Below is a small trained network, with its code and all its weights. Each question gives an input and a class and asks what happens when units are switched off, that is, made to give their printed mean instead of their output.

import numpy as np


def w(rows, s, z=0):
    codes = np.array(rows[::2]) - 128.0
    scale = np.full(codes.shape[1], s)
    scale[-1] = z or s
    return codes * scale


def norm(h):
    return h / np.sqrt((h * h).mean(-1, keepdims=True) + 1e-5)


def f(y):
    return y / 2 * (1 + np.tanh(0.7978845608 * (y + 0.044715 * y**3)))


def log_softmax(a):
    a = a - a.max(-1, keepdims=True)
    return a - np.log(np.exp(a).sum(-1, keepdims=True))


def net(x, mask):
    res = np.array(x, float).reshape(1, 6) / 4 @ E
    u = 0
    for l in range(3):
        y = f(norm(res) @ A[l][:, :-1].T + A[l][:, -1])
        res = res + np.where(mask[u : u + 7], y, B[l][:, -1]) @ B[l][:, :-1]
        u += 7
    return log_softmax(norm(res)[-1] @ U[:, :-1].T + U[:, -1])


A, B = {}, {}
E = w([
[122,165,2,122,255,135,58,110],'x0',
[204,229,168,174,87,191,102,150],'x1',
[170,159,74,101,71,81,119,204],'x2',
[8,193,95,150,81,115,177,59],'x3',
[160,50,157,162,75,201,14,137],'x4',
[101,160,231,149,146,186,138,218],'x5',
],0.007)
A[0] = w([
[205,216,143,97,170,48,204,127,98],'L0N1',
[168,172,81,116,49,88,154,168,124],'L0N2',
[122,178,186,99,146,65,255,151,62],'L0N3',
[59,37,175,84,103,56,230,84,6],'L0N4',
[236,84,157,120,76,110,151,147,153],'L0N5',
[138,80,155,61,186,63,229,250,51],'L0N6',
[98,60,37,100,152,70,160,90,205],'L0N7',
],0.0094,0.0024)
B[0] = w([
[154,143,108,41,103,135,170,146,211],'L0N1',
[109,133,128,214,153,199,126,90,192],'L0N2',
[123,153,142,87,135,81,206,45,228],'L0N3',
[168,158,126,251,46,218,87,154,238],'L0N4',
[191,155,129,130,148,104,123,176,217],'L0N5',
[75,59,176,150,129,55,40,173,226],'L0N6',
[115,48,155,53,161,85,164,136,254],'L0N7',
],0.013,0.0065)
A[1] = w([
[73,76,129,129,194,221,143,124,133],'L1N1',
[171,109,147,82,126,211,173,66,109],'L1N2',
[58,171,156,134,126,173,230,147,99],'L1N3',
[176,214,182,66,142,171,78,148,230],'L1N4',
[188,179,65,105,183,99,40,109,11],'L1N5',
[113,181,184,142,133,248,47,142,104],'L1N6',
[109,137,199,100,222,145,128,185,247],'L1N7',
],0.011,0.0014)
B[1] = w([
[111,104,113,138,55,189,192,98,179],'L1N1',
[107,196,40,210,183,104,132,116,167],'L1N2',
[239,224,116,139,132,70,48,66,194],'L1N3',
[103,120,215,226,72,159,224,103,216],'L1N4',
[87,165,67,177,219,150,111,166,185],'L1N5',
[171,120,213,92,68,111,187,186,255],'L1N6',
[144,134,71,168,1,143,98,158,204],'L1N7',
],0.0098,0.0075)
A[2] = w([
[212,148,168,177,2,73,164,73,92],'L2N1',
[91,72,60,97,145,183,72,41,44],'L2N2',
[239,135,151,169,141,238,38,104,143],'L2N3',
[217,21,176,100,104,111,33,94,58],'L2N4',
[147,57,43,194,167,193,169,173,70],'L2N5',
[87,240,243,203,96,94,85,115,63],'L2N6',
[30,223,72,63,110,83,180,228,4],'L2N7',
],0.0089,0.0025)
B[2] = w([
[139,130,136,141,161,251,135,243,251],'L2N1',
[154,64,136,67,95,236,165,194,147],'L2N2',
[111,183,164,93,94,67,219,147,184],'L2N3',
[104,215,76,136,143,148,187,72,162],'L2N4',
[165,149,57,145,111,122,41,31,162],'L2N5',
[128,7,88,124,133,63,165,147,209],'L2N6',
[216,175,231,79,116,108,151,40,137],'L2N7',
],0.011,0.012)
U = w([
[109,74,86,81,123,206,82,93,152],'0',
[74,170,136,110,154,131,64,125,3],'1',
[53,80,164,159,122,87,88,122,25],'2',
[144,113,86,109,162,85,2,171,118],'3',
[160,226,86,164,147,130,176,79,164],'4',
[132,193,170,63,143,78,111,68,39],'5',
[161,142,184,163,80,152,157,212,209],'6',
[117,86,112,28,160,44,173,113,168],'7',
],0.015,0.0046)

Each question gives the input, the list of numbers given to net, and the class t.
The units are the neurons (one row each of A and B). Each row of codes is followed by its name. A weight is (code - 128) times the scale printed after its matrix; where a second scale follows, it is the last column's (A, B and U).
mask holds one flag per neuron, layer by layer. A switched-off neuron (its flag False) gives its mean, the last column of its row in B, instead of its output. The means were averaged over made-up inputs and are rounded, as every weight is.
A unit's drop is (log p(t) with every unit on - log p(t) with that unit switched off) / (log p(t) with every unit on - log p(t) with every unit switched off).
The circuit of an input: a set's keep is (log p(t) with only the set's units on - log p(t) with every unit switched off) / (log p(t) with every unit on - log p(t) with every unit switched off). Starting from the 12 units with the biggest drops (on a tie, the unit counted first), units are removed one at a time, each time the one whose removal leaves the highest keep (on an exact tie, the one counted first), for as long as the keep stays at least 0.8.
units of the circuit, in order: the units of the circuit, biggest drop first
unit that matters most: the unit with the biggest drop
top k neurons: the k neurons with the biggest drops, biggest first
k most important neurons of layer l: the k neurons of layer l with the biggest drops, biggest first
input [-1,1,6,3,-8,-2], class 4: unit that matters most -> L0N2
input [1,-4,2,-7,2,-4], class 3: units of the circuit, in order -> (L1N6, L1N4)
input [-3,-6,7,-8,-7,-1], class 7: top 2 neurons -> (L0N3, L0N1)
input [-3,5,-4,5,-1,6], class 4: top 2 neurons -> (L0N6, L0N3)
input [4,-1,6,-8,-5,6], class 3: units of the circuit, in order -> (L0N6, L1N6)
input [0,-4,-8,-5,-5,6], class 2: units of the circuit, in order -> (L0N6, L2N1)
input [-2,-6,0,-8,1,8], class 2: top 2 neurons -> (L0N6, L2N1)
input [1,0,-1,7,5,-4], class 7: top 3 neurons -> (L0N4, L0N2, L0N7)
input [-1,3,5,4,-4,7], class 4: units of the circuit, in order -> (L0N3, L1N3)
input [6,5,2,-6,-7,1], class 4: top 3 neurons -> (L1N5, L0N7, L1N6)
input [2,-3,5,3,-7,5], class 7: top 2 neurons -> (L0N6, L0N3)
input [5,2,8,-1,-8,-2], class 5: top 2 neurons -> (L2N7, L2N6)
input [7,4,-2,-4,-8,-4], class 5: 3 most important neurons of layer 2 -> (L2N7, L2N6, L2N1)
input [6,3,-8,-6,7,-8], class 4: top 2 neurons -> (L2N3, L0N7)
input [4,1,-2,-1,8,-8], class 0: unit that matters most -> L2N2
input [3,-5,4,3,1,7], class 3: 2 most important neurons of layer 1 -> (L1N4, L1N6)
input [8,3,1,-2,2,-1], class 3: top 2 neurons -> (L1N5, L0N4)
input [8,-2,1,-3,5,3], class 3: 3 most important neurons of layer 1 -> (L1N5, L1N3, L1N2)
input [6,-4,8,-8,-7,2], class 7: top 2 neurons -> (L0N1, L0N4)
input [0,-1,-5,4,-6,7], class 4: units of the circuit, in order -> (L1N3)
input [-1,-4,6,-6,-8,8], class 7: top 2 neurons -> (L0N6, L0N3)
